A =
[[-21, -30, -18, 16, 13, -18, 34, -7, -36, -11, 4, 27, 22],
 [-3, 5, 22, 10, -18, 23, -4, 10, 28, -39, 14, 47, 3],
 [-31, -7, 14, -21, 1, -1, 35, -21, -16, -16, 10, 7, 48],
 [-8, -9, -29, -20, 46, 22, -4, -12, -29, 9, 14, -32, -2],
 [4, 7, -6, 26, -9, -46, 15, -15, -26, -27, 0, -18, 34],
 [2, 7, 35, -8, -4, -20, -31, 32, 4, 15, -10, -47, -4],
 [-27, -22, 17, 13, 4, -37, 33, -17, -34, 18, 6, 7, -14],
 [-11, -38, -34, 1, 28, 9, -11, 13, 19, -6, -25, -27, 25],
 [13, -7, 7, -20, -6, 3, -1, -64, 12, -23, 16, -18, 14],
 [17, -8, -30, -13, -12, -35, -3, 17, -6, 22, -52, 5, 2],
 [-1, -20, -28, 6, -38, -38, 3, -2, -18, 20, -2, 32, 18],
 [13, 27, -9, 5, -16, 10, -40, -9, -27, 48, 0, -13, -2],
 [7, 44, 23, 24, -16, 16, -28, -4, 2, 34, -5, -27, -3],
 [14, -45, -11, -29, 8, -13, 12, 31, 0, 15, -7, 28, -27],
 [-2, -9, 15, -18, -30, 20, -1, -6, 32, -18, 24, 49, -3]]
The second entry, reading row by row: -30
Read off the entry directly below -10.
6
The 4th entry in reading order: 16
Read off the smallest entry in the last column.
-27
The top-left entry: -21
Read off the bottom-right entry.
-3
Read off the entry just right of the smallest entry.
12
Read off the 2nd-last entry, reading row by row.
49
Read off the third entry on the diagonal from the top-right corner.
10
Read off the entry directly below the smallest entry.
17
Read off the third-last entry, reading row by row.
24
Read off the bottom-left entry.
-2
The smallest entry in the last row is -30
Read off the 4th entry from the end, reading row by row.
-18
The top entry of the column that holds the largest entry -> 27
The third entry in reading order is -18
The entry directly below -5 -> -7
The last entry of the smallest entry's row -> 14
The 5th entry in reading order is 13
The first entry on the diagonal from the top-right corner is 22
Read off the entry directly below the centre entry.
-1
The entry at the centre -> -11
The entry just left of the centre entry: 9
The entry directly above the smallest entry: 13
The bottom entry of the column that holds the smallest entry: -6
Read off the fifth-last entry, reading row by row.
32
The largest entry in the first row: 34

X =
[[ 44 -22  -7  25  25 -25  -1 -42 -34  68  38  69 -40  42]
 [ 32 -26  -2 -36  25 -20  21  27 -26 -39 -11 -27   6 -37]
 [ -9  42 -16  27   1  27  -7 -11  30  25  17  24 -26  19]]
Rows and columns are numbered from 1.
Find the entry at row 2, column 1.
32
The entry in the top-left corner: 44
Find the entry just left of the smallest entry.
-1
Find the entry at row 2, column 2.
-26
Find the entry just right of -20.
21
The entry in row 2 and column 3 -> -2
Find the entry in the bottom-right corner.
19
Find the top-right entry.
42
The entry in row 3 and column 1 -> -9
The entry just right of -1 -> -42
The entry directly below the largest entry -> -27
Find the entry directly below the smallest entry.
27
Find the entry just right of 68.
38
The entry in row 1 and column 3: -7
The entry just left of 19 is -26
The top entry of the column that holds the largest entry is 69
The entry just right of the smallest entry: -34
The entry in row 1 and column 2 is -22

x =
array([[ 47,  67,  21,  24, -15, -23, -17, -24,  -5],
       [ 10,  24,  31,  15, -54,  15, -10,  72, -34]])
Counting starts at 1.
The entry at row 1, column 2 is 67
The entry just right of 21 is 24
Read off the entry directly above 31.
21
Read off the entry directly above 72.
-24
Read off the entry in the bottom-right corner.
-34
Read off the entry in row 2 and column 3.
31
Read off the entry just right of -10.
72
Read off the top-left entry.
47
Read off the entry just left of the largest entry.
-10
The entry in the top-right corner -> -5

[[ -8  41  28  30 -31 -42  70 -10]
 [-18 -10 -23  37 -79 -46  48  -8]]
Rows and columns are numbered from 1.
The top entry of the column that holds the largest entry -> 70
The smallest entry -> -79
The entry just left of 48: -46
The entry directly above -79: -31
Find the entry at row 1, column 3.
28
Find the entry in the top-left corner.
-8
Find the entry in the bottom-left corner.
-18

W =
[[-15.07, 9.48, -2.75, -15.79, 1.95, -4.89, -9.90],
 [18.42, 10.93, -0.98, 2.80, 8.62, -10.90, 10.30],
 [11.59, 14.81, -7.73, -5.01, -16.83, -13.42, 4.63],
 [-9.74, -13.89, -20.67, -9.99, 19.33, 19.39, 7.45],
 [13.54, -6.17, -0.61, 10.69, 18.97, 9.06, 10.21],
 [14.09, -10.21, -5.77, 6.83, -17.21, -9.28, 16.34],
 [-24.78, 11.66, -19.37, -8.62, -15.53, -27.34, -16.90],
 [20.28, 10.65, 2.39, 10.25, -20.74, -15.23, 7.50],
 [6.31, -2.60, -2.92, 12.52, 2.87, 2.09, -17.82],
 [5.30, -6.83, -3.27, -6.21, 7.86, 16.87, 19.01],
 [-28.19, 11.86, -23.44, -7.89, -21.31, -9.99, -5.65],
 [8.91, -14.36, -2.84, 9.75, -15.47, 24.67, 22.29],
 [-15.13, -10.51, -2.76, -1.99, -10.59, -22.09, -5.69]]
Rows and columns are numbered from 1.
The entry directly below -2.60: -6.83
Read off the entry in row 3 and column 2.
14.81
Read off the smallest entry.
-28.19
Read off the entry directly above -7.89.
-6.21
Read off the entry directly below the centre entry.
10.25
The entry in the bottom-right corner -> -5.69
The top-right entry is -9.90
Read off the top-left entry.
-15.07
The entry directly below 10.65: -2.60
Read off the entry in row 2 and column 1.
18.42
The bottom-left entry -> -15.13
Read off the entry directly below the smallest entry.
8.91
The entry in row 1 and column 2: 9.48
Read off the entry directly below the largest entry.
-22.09
Read off the entry in row 1 and column 3.
-2.75
The entry directly above -17.82: 7.50
Read off the entry directly above the centre entry.
6.83
The maximum: 24.67
Read off the centre entry.
-8.62
The entry directly above the smallest entry: 5.30
The entry just right of the largest entry: 22.29
Read off the entry just left of 4.63.
-13.42
Read off the entry just right of -10.90.
10.30
The top entry of the column that holds the largest entry is -4.89
Read off the entry directly below -9.74.
13.54
The entry directly below -27.34 is -15.23
The entry just left of -13.42 is -16.83
The entry just right of the centre entry: -15.53
Read off the entry at row 2, column 3.
-0.98

Questions about the table below.
1) Report the 4th entry, reading row by row.
2) Report the first entry on the main diagonal.
3) Report the bottom-left entry.
4) Report the entry directly above the largest entry.
5) Report the entry directly below -0.022.
6) Report the entry directly below -0.033.
7) Report the entry directly below the largest entry.
8) Report the 2nd smallest entry.
array([[ 0.023,  0.038, -0.041,  0.160],
       [ 0.031,  0.174, -0.051, -0.062],
       [-0.022,  0.028,  0.023, -0.033],
       [ 0.056, -0.122, -0.034,  0.003],
       [-0.049,  0.044, -0.010, -0.193]])
1) 0.160
2) 0.023
3) -0.049
4) 0.038
5) 0.056
6) 0.003
7) 0.028
8) -0.122

m =
[[2498 9719 5023 1415]
 [4510 9964 2995 1591]
 [6614 8320 2177 1317]
 [1254 2514 9190 5790]
 [1395 1279 1780 7620]
 [1519 1973 7238 7772]
 [3465 9985 3717 1585]
 [9737 2747 1493 1443]
 [1645 7342 7738 1781]
 [9848 2573 1528 1402]
 [1116 1693 6141 8861]
 [3544 9922 3407 1363]
 [9551 4766 1678 1206]]
Counting starts at 1.
Give the entry at row 1, column 1.
Answer: 2498
Give the entry just left of 7738.
Answer: 7342
The entry directly below the largest entry -> 2747
Give the entry in the top-right corner.
Answer: 1415
Give the entry in row 2 and column 1.
Answer: 4510
Give the entry in the bottom-left corner.
Answer: 9551
The entry at row 2, column 3 is 2995
The entry in row 3 and column 1 -> 6614
Give the entry directly below 9922.
Answer: 4766
Give the entry in row 1 and column 2.
Answer: 9719
Give the bottom-right entry.
Answer: 1206
Give the entry directly below 9964.
Answer: 8320
Give the entry directly above 1402.
Answer: 1781
The maximum: 9985
Give the entry directly above 7238.
Answer: 1780
Give the entry directly above the smallest entry.
Answer: 9848
Give the entry directly below 7238.
Answer: 3717
The entry directly below 1116 is 3544
The entry at row 1, column 3 is 5023
Give the entry directly above 7620.
Answer: 5790
The entry directly above 1363: 8861
Give the entry just left of 5790.
Answer: 9190
Give the entry directly below 6141.
Answer: 3407
Give the entry directly above 1395.
Answer: 1254
The entry just left of the largest entry is 3465
Give the entry just right of 1528.
Answer: 1402
